Each row is followed by its class. Each block has new classes.
[-10  11  -2  13   6   2   2  23  -1   1   0   4 -18 -18   8   3  11  25
  -5  14 -11  -5  -3  15 -23 -12   1  13   4 -66 -11  17   1   2 -31   4
  -1  -8  -3 -18  -7  -5  17  -2  12  11   5  14  -8   3   1   7  -6   6
  -8   6  16  -6  27  17   0 -33  10  15 -18  -6 -10   5  11  18   6 -15
 -11  11  63  -8 -15  26  18  14  18 -17 -20   0   7   4 -13  24  -8 -18
  -4 -16   9  11 -27  -4   7  14   8  -6 -26 -11  -5  -2  -6   8  41  -8
   3  16  37  22  -5   3  -1 -12   1 -16  -9   9 -16  82 -18  -4 -44   9
 -28   9  22  -9  11  -6   3  -9   4   9  20   0  16 -32  -7 -14 -12  -3]  (41)
[-11 -51  -8   5  -1 -12 -12  27   0 -22 -16   0  36  15  13   1   5   8
  14   2  -4  -6  -2  -4 -13   5  -7   5   1  -5  15  -3  -3 -14   0   5
   3   3  -1 -11   4  -8  15   0 -10  -7  -5  13  -9   0 -22 -17  -3 -14
  -9  34  20  14 -14   0  20  32  15 -13  -4  -1   2   9  17   0  -8  12
  -1  14 -15  -6   8   2  -5  -3  -7  31  17  -1  -2  -6  20  11   4 -25
   8 -16   0   7  15  11 -14  16  10  14  -3  -2   3  -8   5 -24  55   7
 -21  23  17   7   2   3  -6   8 -12 -24   1  -1   7 -23   2  32 -18 -15
   9  13   1   9 -13  17   9 -11   4 -18 -10  -7 -19 -17 -17  -8  20  23]  (36)
[ -1 -48  -6   1 -15  -2  -4 -10   0  -6  -6   8  14  20  -7   1 -19  23
   9  -8   7  -5 -14   1   5   9 -11  -4   2  12  13   1 -19 -21 -15  -3
   9  -5   4   3   1 -11  -7 -27 -19  -1   0   6  -5   2  23 -11  -3  -8
   3   5   2  10 -10   3   4  -3 -16  -1  12  -3   8   5  28  -2   1   5
   3  11 -16 -14  17   1  -9 -21   5  17  28   3  -1   5  -4 -16  12   3
  -4  -2 -11 -10   3 -10  -4 -16  -2 -42   2  18  -1  -1   6   3  36   7
   8 -15 -10   4 -22   2 -23 -10 -12  -3  -2   1  -3 -35  19 -12  29  -5
  -5   3   4  -4 -15   6  11   6  11 -23  -3 -16  -8 -13  28  20  13   4]  (41)
[-16   7   7   2 -27   9  -7  -9  -8  16  -8   5  -2  17 -12   0  -4  24
  -8 -19   9 -13   0   7  10 -12   1   1  -2 -47  -3  28  15   3  -3  12
   2  -4  -3   4  12  -5 -10   9 -17  -1  -7 -21  -5  -5  17 -13  -7  -1
  11  20  12   1   9   7   0 -12  -2   0  -2 -13   2  -2  34  -6  -7   2
   1  31  10 -20  15   2  -4 -18  -7 -10  13   1  -6   5  -5  -8  11 -13
   1  -2   7  -8  -6  -8   2   5 -16 -16 -16   3  -7  14  -1  17  17   9
  -7 -30  -2   5 -22   1 -27  -4  -2 -33 -10   8 -16  24  19 -18   4  -6
  -2  -2   7 -10  -7   8   7   6  -4   6   2 -11   7  16  18  15  -8 -12]  (36)
[  5 -52 -10   6  -2 -13  -3  10   4 -25 -19   0  26   5   8   1  -5   8
  15   0   2   5  -2  -3 -12   9 -12   6   2  22  17 -14  -8 -14  10   4
   1   5   0  -3  -1  -3  11  -6  -4  -1  -1   8  -2   1 -10 -16  -2  -8
 -16  37   3  10 -12 -17  16  25   6  -4   2   3   3  11   7  -1  -4  -2
  -3  14 -19 -12   9  11  -8  -4  -9  18  14   5  -2  -3  13  10   7 -16
   6 -14   1   9  16  11  -3   0  22  10  -3  -1   1  -8  -3 -34  41  14
 -13  29  12  -2   2   2   6   1  -1  -3   1  -7  14 -24   8  27  -5  -8
   4  12  -3   6  -9  10   3  -6   7 -24  -6  -2 -10 -23 -14  -1  20  21]  (36)
[ -2 -24  -8   8 -17   1   0  -7   0 -16 -15   8   3  10  -5  -5  -4   8
   7 -11   9   6   0   1  -9  -1  -9  -4  -3  23   7   4   5  -4   6   4
   1  -4   3   2  -8 -15   3   4  -2  -1   3  -3   5  -1   1 -15  -4  -6
   0  33  -2   1   7  -5  -5   3   0  -2  -1  -2   5   3   5  -1 -10  -4
   0  20 -12 -18   7  22  -6  -7 -10  -5  12   2   0  -3  -7   3   7 -11
   4   0  10   1  13   7  15  -1  25   4 -12  -5  -2   9 -15 -23  16  22
 -10   0  12  -5 -17   0  -2   7   6 -12  -5 -10  -2 -14  20   6   9  -1
  -1   0  -3   4  -4   6   0  -2  -2 -16   5  -4   6 -23 -13   5   4   1]  (36)
[ -9 -13   0   2 -29   4   4 -14  -2  11  -6   5   4  15 -14   2 -11   9
   0 -12  14 -12   4   7   8   1  -4   5   0 -22  -3  15   3  -9  -5  -1
   2  -7   0   6   7  -3 -13  -8 -17  -8  -1 -18 -10  -4  29  -8  -5  -6
   8  16   0   2  -2   5   3 -12 -16  -1   3  -8  -2   2  42  -6   2   4
   4  29   5 -34  14  -6  -9 -12  -3  -6  19   6  -6   7  -1 -13  23   2
   4  -6   3  -8   0 -16   5 -11 -13 -28 -10   7  -4  11   2  16  35   1
   7 -19   1   5 -25   3 -21 -15  -5 -22  -5  10  -7  10  15 -20  15  -5
  -4   6   3  -9  -9   4  14   1   0 -11   1 -17  13  -3  32  20   3  -5]  (36)
[  3 -29   9  -1 -15   3  -3   9  -7   8  -1   8   9  28   6   9  -9  15
  10 -17  11  10  -7   3  17   6   1  -6  -3   1  15   2   2  -3  16  -1
  11   1   5   5   3   7  -4   5 -15  -5 -10  -2   9  -9   4 -13  -1   1
   9  19  14   5 -10   3   3  -9   0  -5  -9  -7   6   4  16   3  -4   1
  15  14 -43 -19  13  -1  -9 -18  -8   2  34  -4 -14  -4   2  -9   7   0
   2  -1   4   5  11  -2   1  -4   4 -19 -18  10   1  11   1  -4  12  11
   5  -9  -6  -6 -13  -6 -21   1   0 -26  -4   0  -2 -39  22  -6  49   1
  -5   6 -19  11  -3   5   6   5   6 -12  13 -16  -5 -48  20   9   2  13]  (40)
[ -5 -28  -1   2 -17  -3  -9  -3  -4 -13 -12   3  19  21   2   3  -8  13
   8 -13   4  -4  -4   2   0   1  -4   2  -1   5   9   6   0  -8   0   2
   5   2  -3   0   5 -10   0  -1 -16  -4  -9  -6   0  -2  -1 -21   0  -6
  -1  31   8   7  -8  -4   9   6   4  -5  -1  -4   4   1  19   1 -17   4
   1  20 -16 -17  15  13  -8 -14 -11   4  22   2  -1  -3   0  -5   4 -19
   4   2   5   1   9   1   5   6   9  -1  -1   3   0   5   3 -12  31  14
 -14  -9   3  -1 -14  -1 -15   6  -4 -21  -6  -8   1 -36  17   5   6  -4
  10   5  -4   2  -9  14  11  -1   4  -7  -6  -5 -10 -21  -9   9   8   4]  (40)
[  1 -28   2   0 -10   2   0  -1   3  -8   9   6   8   7  14   3   2  23
   8   3   2  -4  -2   1  -7  11  -6   6  -4 -18  -8   4  -4  -6 -15   0
   3  -4  -2  -3   1 -10   0  -7  -5  -2  -4   2   1   5   5  -2   3  -3
   6  23  10   7  -6   7  14 -17  -6  -2 -10   0   4   0  23  10  -7  -8
  -2  14  -2 -15   3  20  -3  -5   2  -7   8   3   5  -2  -2   5   7 -13
  -1  -4   2   8   1   6   3   5   2  -4 -21   5   4   0   4   1  28   0
   1  -5  13   2  -7  -2 -13   1  -5 -15  -5  -6  -9 -18   6   8  29   8
  -1   9  -2   2   0   1  10   1   8  -3   2  -7   5 -66  10   8  -8   6]  (40)
[ 11  31  10  -3   0  16   0 -20  -4 -16  13  11 -12  -5  17   9  10  11
   9  -2  -9  -2  -1   2  -4  -6   1   1  -8 -21 -13   5  13   5 -21   1
  -6   3   0  -7  -9 -12  -4   5  19   5  -3  14  11   6  -2  11   8   5
  23   3  -5  -4  17  -1  -6 -33   5   7 -27  -3   6   0 -13  11 -14 -17
   3  -5   6   8  -3  42   7   0   6 -27 -18   0  10 -38 -23   9 -22 -21
   5   2  14   5   0  12  17  19   3  32 -21   1   6   5 -10  -2 -20  -3
   0 -14  11  -1   1   3 -11  21  10  -8  -6 -17 -16 -21   1   7   9  15
   2  -6   4  -5   4  -8   0   2   2  13  19   6   7 -51 -13  -4 -37 -13]  (41)
[-10 -30  -2   4 -12  -2  -3   6  -4  -7  -1   7  12  15  11   1  -4  19
  11  -6  -1 -10  -5   2  -1   5   0   3  -5 -16 -11   9  -2  -6 -14  -1
   2  -6   0  -5  -5  -9   4   0  -6  -2  -5   1   0   2   1  -6   5  -3
   3  20  17  11   0   7   9 -10   1  -1 -10  -4   8  -1  21   1  -9  -3
   1  13  -4 -11   5  20  -3  -3  -3   0  15   4   3   0  -5   6  -4 -19
   5  -3   2   8   7   5  -1   9   5  -5 -27   0   3  -2   0  -2  35  11
  -2  -9  16   5  -9   0 -17   4  -6 -26  -4  -7 -10 -14  10   7   9   4
   1   4  -3   0  -4   6  10  -3   2  -3   1  -4  -2 -54   2   1   1   5]  (40)
[-13 -33  -2   9 -14  -1  -7  17  -3  -3  -7   6  14   8  -1   1  -5  11
   6 -19   5  -4  -6   0   0   1  -5   1   1  -9 -10  15   5  -5  14   3
  -3  -4  -2   9   1  -5   5   6 -12  -6  -8 -13   5 -14   4 -18   5  -4
  -5  23  17   6  -2   4  11  11   5  -2   2  -6   1   1  23  -3  -5   1
  -3  21  -9 -27  10   9  -5  -9 -13   5  28   2  -1   2  -3  -2   7 -19
   3  -8   4  10   2  -1   5   7  11 -14 -16  -3  -2   4  -5  -6  40  22
 -13  -8  13   4 -20  -1 -15  -5 -10 -34  -7  -2  -8  -4  16   3   1  -4
   4   4  -8   4  -6  14  10   1   2  -7  -8 -11  -7 -40   5   1  13  14]  (40)
[ -1 -39   1   0 -21   3   0  -5  -2 -14   4  12   8  20  17   3   2  27
  10   1   1 -11 -10   3  -3   9  -4   1  -3 -12 -15   3  -9  -1 -14  -1
   8  -5   4  -6  -1 -13  -4  -4  -7   2  -6  13  -2   2   2  -9   5  -5
  11  40  16   9   4   2   8 -19 -10  -1 -13  -1   5  -3  22   9  -7  -7
   0  18 -10 -10   5  17  -5  -9   3   0  16   4  -2  -2  -2   6   1 -19
   9 -10   5   7   5   7   2   6   5 -12 -26   8   6   4   3   5  38   0
  -1  -5  15  -3 -12  -5 -22   8   0 -22  -8  -6 -13 -26  17   7  23   5
  -1   7  -1   4 -14  -1  11  -1   4 -11   7 -12   8 -70  10   7 -12   5]  (40)
[-20 -46  -6  -4 -14  -9  -1  17  -4   6 -20   5  33  22  -2   3  -3  24
  13  -5   1 -17  -6  10  10   7   3   9   4 -38  10  12   3 -20  -9   0
   7  -2  -2  -3   7  -3   1   0 -22 -12   4  -8 -25  -6  10 -10   0 -20
  -3  16  23  17 -17   9  21  19  -8 -15   7  -7   6  16  48   2  -2  15
   9  26 -14 -20  10  -7  -9 -11   0  28  35   3   0   2  19 -13  20 -10
   6 -17 -10   3  10  -7 -17   3 -17 -21 -14   8   1  -8   5   1  69   6
   1  -4  13  15 -14  10 -25 -15 -24 -20  11  14   4  -7  -3   9   1 -17
   3  18   4  -3 -10  14  17  -6   8 -23  -5 -21 -15  -6  23   9  27  19]  (36)
[-13 -20  -8  -3 -21  -2   5  -4   0  14  -4   2  12  10 -17   1 -11  20
   2  -7  13  -6   0  -1   9   5  -3   4   2 -22   5  16   3 -19  -3  -1
  -3  -5  -2  10   7  -4  -8 -11 -20  -8   0 -16 -13   1  28  -7  -4  -6
   7   7   3   7  -7   4  16  -1 -16  -2   6  -4   5   7  39  -1   6  16
   4  22   1 -31   6 -11 -10 -14  -2   7  25   2  -1   7   4 -15  22   9
  -2  -4  -4  -5  -1 -14   2 -11 -17 -29  -4   8  -2   4   6  16  24   5
  10 -19   1   7 -18   0 -19 -17 -12 -17   0  10  -1  14   8 -18  14  -5
  -1  10   4  -8  -8  10  15   3   3 -12  -4 -18   3   6  32  19  14  -1]  (36)
[ -8 -29  -5   7  -9  -3   0   8  -2  -9   2   2  13   8   9   1  -4  21
   7  -8  -4  -7  -3   2  -7   5  -2  11  -1 -19  -9  11  -4  -8  -7   2
   4  -3   1  -2  -7 -11   2  -4  -3  -4  -7   0   4   7   5  -5   5  -3
  -4  19  14   8  -7   3  10  -8   2  -1 -14  -5  -1   1  20   7  -7  -7
  -5  17   3 -13   7  20  41  -5   0  -2  12   2   3  -5  -6   9   2 -19
   5  -5   6  10   1   3   1   9   6  -1 -19   0   2   3   0  -2  42  11
  -4  -8  13   7  -9  -3 -16   0  -8 -22  -4  -6  -9  -8  11   7   2   4
   1   2  -2   1  -1   8   9   3   4   0  -3  -4  -1 -58   6   2   1   8]  (40)
[ -1 -47  -1  10 -28  -1 -21   2   1 -39 -13  -3  10  15  12  -1  11  25
  -5  10  12   0   6   5 -30  -2 -17  16 -10 -10  -2   0  -7   2 -18  10
   4   1  -5 -19  10 -20   2   0  -5  10 -19  11   3   5 -30 -30 -11 -11
   3  79  17  -1  -8   0   7  -8  16  -7 -19  -3  -6  -3  24   7 -19 -10
 -15  46  18 -17  25  29  -7  -1 -10 -15  -3   6  -3  -1  15  30   5 -46
  13  -9  17   7  11   4   8  18  15  26 -16   0   4   4  11 -21  57   2
 -24  27  27  -1  -7  -5  -6   9  13 -31  -9   0 -12 -14  25  24 -28  -3
   5   8  11   2 -25   9   1 -11  -6  -7   3  -9  18 -48 -20   4 -11   5]  (36)
[-12 -13  -3   6  -7  -1  -5  23  -3  -1 -10   3  22  15  -4  -1  -5   6
   8 -27  -1   2   1   2   4  -1   9   1   0  -7  14  16  11 -13  19   0
   0   6  -5   9   4  -2  12  11 -10  -8  -8 -16   9  -5   0  -9   3  -6
 -10   4  12   1  -8   0  10  20  12  -2   6  -5   1   9  17  -6 -12   4
   3  11 -15 -18   9   9  -1  -7  -9  14  24  -1   3   1  -1 -13  -1 -17
   2  -3   3   8   4  -1  -5  11   9  -6   1  -5   1   4  -7 -14  30  25
 -16 -16   7   4  -8   1 -11  -3 -10 -28   1  -7  -2 -15  12   8  -1 -10
   5   3  -9   4   4  17   7   1  -1  -1 -11  -3 -19 -22  -2   3  17  11]  (40)
[-16 -36 -13  15   7 -10   4  22   5  -1   2   9  -3  -3   7   1 -10  34
   4  16  -5  -5  -9   8 -21  13  -7   8  10 -38  -1  18 -18 -17 -39  -2
   3 -17   2 -13 -14 -12  17 -30  -2   2  11  16 -12   2  24   2  -2  -2
 -11 -10  24   9   4  18  10 -26  -4  10   2  -3  -5   7  31  11  11  -8
  -7   2  48 -18 -14  15   8   8  20   3  14   2   7   7  -8   4   4   1
  -8 -16  -7   6 -26  -8  -4  -9   8 -53 -19   7  -4  -9   4  13  78 -10
  19   9  25  23 -12   0  -6 -22 -18  -2   6   8 -13  68  -9 -21 -19  12
 -29  11  15  -8  10  -1  22  -5  12  -9   8  -9   1 -52  21  -5  15   8]  (41)
[ -8 -26  -2  10 -22   6 -10  -4  -3   4 -24   7  14  23 -15   3 -12  17
   0 -11  14  -2  -7  -8   5  -1  -9  -1   4  -5  31   7  -3 -16  -9   1
   5   0   3  -6  15  -3  -6 -17 -21   2  -4  -3 -12  -4  13 -20 -18 -15
   3  19 -10   3 -11   0   3  11  -5 -17  10  -5   0  10  32  -9   1  13
   2  18  -8 -23  21  -8 -11 -25  -4  11  24  -2  -5   4   8 -13  18  -1
  -2  -5  -8 -15   1 -13  -3 -16  -5 -24   8  13 -12   3   7  -3  37   4
  -2  -3 -10   9 -17  -1 -24  -7  -6 -17   7  13   8 -18  18 -16   8 -16
  -8  10   9  -6 -16   7  13   1   2 -25   6 -22  -5  39  11  18  12  -1]  (41)
[  7 -21   7  -1 -12   6  -4   1  -5  -2  -1   6  11  19   6   8  -3   8
   9  -7   9   7  -2   1  10   7  -2  -2  -3  -1  14  10  -3 -12   3   1
   4   2   2   5   6   1 -12   5 -12  -3  -6   0   7  -2   3 -15  -6  -8
   5  20   6   0  -4   1   5  10   1  -7   3  -6   5   4  11  -5  -4   1
   5  14 -37 -18  12  -1 -13 -15  -6  -3  24   9  -8  -8   2  -5   3  -1
   4  -2   3   2  11  -2   4 -16   4  -7  -3  10   4   8  10  -7  10   7
   3  -9  -5  -4 -13  -1 -17  -1   1 -19  -3   1  -5 -45  17   2  37  -4
  -2   1  -8  10  -3   6   8  -2   4 -14  10 -16  -7 -41  16  12   2  10]  (40)
[ 14 -20   4 -11  -8  21  -2 -21  -1 -10  12  15   3  15  21   0  -3  31
  19  -7 -11  -6  -9   0   6  12   0  -3  -8   7 -12   4  -4  -7 -20  -8
   7  -6   4   1 -15 -11  -8 -10   4  -1   1  21   4   3  12   5  14   2
  12  -6  -3   9   5   2  -2 -33 -12   1 -14   1  18  -4   2   7  -8  -8
   7  -6 -23   3   1  39  -4 -10   6  -7  15   5  11 -15 -26  -7 -14  -9
   4   3  -2   1   5  11   6   5   8  -3 -29   7   6   3  -6  -5   2   6
   8 -28   3   0 -23  -2 -25  21  -2  -6  -6 -19 -14 -59  10   2  49  18
   2   1  -4  -2   0  -7   9   8   9  -5  17  -3   4 -74  10   9 -16  -6]  (41)
